Below are the code and all the weights of a small trained network. Each question names an input and a target symbol and asks about switching units off, where a switched-off unit gives its printed mean instead of its output.

import numpy as np


def w(rows, s, z=0):
    codes = np.array(rows[::2]) - 128.0
    scale = np.full(codes.shape[1], s)
    scale[-1] = z or s
    return codes * scale


def norm(h):
    return h / np.sqrt((h * h).mean(-1, keepdims=True) + 1e-5)


def f(y):
    return np.maximum(y, 0)


def softmax(a):
    e = np.exp(a - a.max(-1, keepdims=True))
    return e / e.sum(-1, keepdims=True)


def log_softmax(a):
    a = a - a.max(-1, keepdims=True)
    return a - np.log(np.exp(a).sum(-1, keepdims=True))


def net(x, mask):
    ids = ['εζξπστ'.index(c) for c in x.split()]
    T = len(ids)
    res = E[ids] + P[:T]
    u = 0
    for l in range(2):
        q, k, v = (norm(res) @ M[l].T for M in (Q, K, V))
        z = softmax(np.where(np.tri(T) > 0, q @ k.T / 2**0.5, -1e9)) @ v
        res = res + np.where(mask[u], z, O[l][:, -1]) @ O[l][:, :-1]
        u += 1
        y = f(norm(res) @ A[l][:, :-1].T + A[l][:, -1])
        res = res + np.where(mask[u : u + 4], y, B[l][:, -1]) @ B[l][:, :-1]
        u += 4
    return log_softmax(norm(res)[-1] @ U[:, :-1].T + U[:, -1])


Q, K, V, O, A, B = {}, {}, {}, {}, {}, {}
E = w([
[176,143,83,154,142,122,103],'ε',
[164,87,181,193,174,188,80],'ζ',
[135,33,145,213,43,114,146],'ξ',
[151,143,161,62,109,2,8],'π',
[168,42,241,115,63,6,123],'σ',
[115,183,142,86,214,94,132],'τ',
],0.0053)
P = w([
[125,201,111,147,142,123,48],'0',
[233,231,81,124,91,44,254],'1',
[84,21,49,44,211,110,63],'2',
[188,107,135,65,29,193,103],'3',
[109,191,108,201,77,126,229],'4',
[46,103,69,60,213,173,103],'5',
[186,127,130,82,2,170,80],'6',
],0.0058)
Q[0] = w([
[3,84,56,130,186,77,237],'L0H0',
[232,107,103,148,214,94,102],'L0H0',
],0.0053)
K[0] = w([
[147,53,167,89,124,135,254],'L0H0',
[87,208,117,113,194,202,183],'L0H0',
],0.0062)
V[0] = w([
[162,254,79,173,152,44,165],'L0H0',
[177,107,76,227,68,169,131],'L0H0',
],0.0064)
O[0] = w([
[147,254,179,122,73,141,140,252],'L0H0',
[163,82,76,153,114,94,189,188],'L0H0',
],0.0089,0.0041)
A[0] = w([
[64,200,83,119,72,68,201,90],'L0N0',
[50,83,121,139,4,160,171,233],'L0N1',
[41,38,121,199,109,55,245,73],'L0N2',
[68,12,192,64,97,109,158,3],'L0N3',
],0.0039,0.003)
B[0] = w([
[115,146,60,62,120,130,155,208],'L0N0',
[79,190,170,75,138,111,116,253],'L0N1',
[197,151,209,92,165,2,173,181],'L0N2',
[179,147,205,65,232,244,60,140],'L0N3',
],0.0063,0.0023)
Q[1] = w([
[163,130,62,110,42,154,120],'L1H0',
[122,164,77,158,254,91,167],'L1H0',
],0.0059)
K[1] = w([
[198,118,94,168,114,30,120],'L1H0',
[56,116,97,1,76,160,197],'L1H0',
],0.0058)
V[1] = w([
[188,161,64,237,97,110,135],'L1H0',
[96,82,158,69,1,47,125],'L1H0',
],0.0057)
O[1] = w([
[161,49,59,192,78,171,161,252],'L1H0',
[253,136,127,125,211,52,64,45],'L1H0',
],0.0063,0.0037)
A[1] = w([
[119,127,192,253,203,123,118,155],'L1N0',
[67,230,219,94,68,173,132,252],'L1N1',
[77,134,178,95,132,116,9,113],'L1N2',
[200,70,195,219,140,106,125,79],'L1N3',
],0.0061,0.0012)
B[1] = w([
[160,17,41,157,107,177,119,154],'L1N0',
[85,121,142,172,191,46,152,253],'L1N1',
[141,147,67,26,186,254,98,175],'L1N2',
[190,58,83,155,188,97,57,156],'L1N3',
],0.0065,0.0058)
U = w([
[209,242,237,183,41,36,253,94],'ε',
[28,37,46,193,64,184,238,253],'ζ',
[214,14,90,190,241,48,154,95],'ξ',
[10,180,155,34,240,204,117,103],'π',
[193,100,51,21,158,208,8,19],'σ',
[116,152,247,60,146,199,74,138],'τ',
],0.0043,0.0041)

Each question gives the input, a string of symbols that net reads in full, and the target symbol t.
The units are the heads (2 rows each of Q, K, V and O) and the neurons (one row each of A and B). Each row of codes is followed by its name. A weight is (code - 128) times the scale printed after its matrix; where a second scale follows, it is the last column's (O, A, B and U).
mask holds one flag per unit, layer by layer, with each layer's heads first. A switched-off unit (its flag False) gives its mean, the last column of its rows in O or B, instead of its output. The means were averaged over made-up inputs and are rounded, as every weight is.
A unit's drop is (log p(t) with every unit on - log p(t) with that unit switched off) / (log p(t) with every unit on - log p(t) with every unit switched off).
The circuit of an input: a set's keep is (log p(t) with only the set's units on - log p(t) with every unit switched off) / (log p(t) with every unit on - log p(t) with every unit switched off). Starting from all 10 units, units are removed one at a time, each time the one whose removal leaves the highest keep (on an exact tie, the one counted first), for as long as the keep stays at least 0.8.
circuit, biggest first: the units of the circuit, biggest drop first
unit that matters most: the unit with the biggest drop
k most important neurons: the k neurons with the biggest drops, biggest first
k most important neurons of layer l: the k neurons of layer l with the biggest drops, biggest first
drop when u is switched off: that unit's drop, to one decimal
input ε τ ζ ζ ζ, target ξ: circuit, biggest first -> [L0H0; L0N2; L1N3]
input ζ π ζ ζ ζ ε σ, target ζ: unit that matters most -> L1H0
input σ ζ ζ ε, target σ: circuit, biggest first -> [L0H0; L1H0; L1N1]
input π ζ σ ζ, target π: circuit, biggest first -> [L0H0; L1N2; L1N1]
input ξ ζ ε ζ ζ ξ, target ξ: circuit, biggest first -> [L0N2; L1H0]
input ξ ζ ε σ, target ξ: circuit, biggest first -> [L0H0; L1H0]
input π τ σ, target π: circuit, biggest first -> [L0H0; L1N2]
input ε ζ ε ζ, target ε: circuit, biggest first -> [L0H0; L1N1]
input τ ε ξ τ ε ζ σ, target τ: circuit, biggest first -> [L0H0; L1N2]
input π τ τ ζ ξ ε ξ, target π: 2 most important neurons -> [L0N1; L1N2]
input ζ π ξ, target σ: circuit, biggest first -> [L0N3; L1N1]
input ζ ζ ξ, target ξ: circuit, biggest first -> [L0N2; L1N3]
input τ ζ ε, target π: circuit, biggest first -> [L0H0; L1H0]
input π π τ τ σ ζ ε, target π: 2 most important neurons -> [L1N2; L1N1]
input ζ π ε τ, target ζ: circuit, biggest first -> [L0H0; L1H0; L0N1]
input ε ζ ε τ, target ε: circuit, biggest first -> [L0H0; L1N1]
input π ζ ζ ζ ζ ζ σ, target π: 3 most important neurons -> [L1N2; L0N1; L1N1]
input ζ ξ σ τ τ ξ, target π: unit that matters most -> L0N1
input σ ε ζ ε ζ ζ τ, target σ: 2 most important neurons of layer 0 -> [L0N1; L0N2]
input π ε ζ ζ, target π: unit that matters most -> L0H0
input σ σ σ ζ, target σ: 2 most important neurons -> [L1N2; L1N1]
input π ζ ζ ζ ζ ζ τ, target π: 2 most important neurons of layer 1 -> [L1N2; L1N1]
input τ ζ π ε, target τ: drop when L0N2 is switched off -> 0.0
input ε ζ ζ ζ, target ε: drop when L0H0 is switched off -> 0.7
input ζ ζ ζ, target ζ: drop when L0H0 is switched off -> 0.1
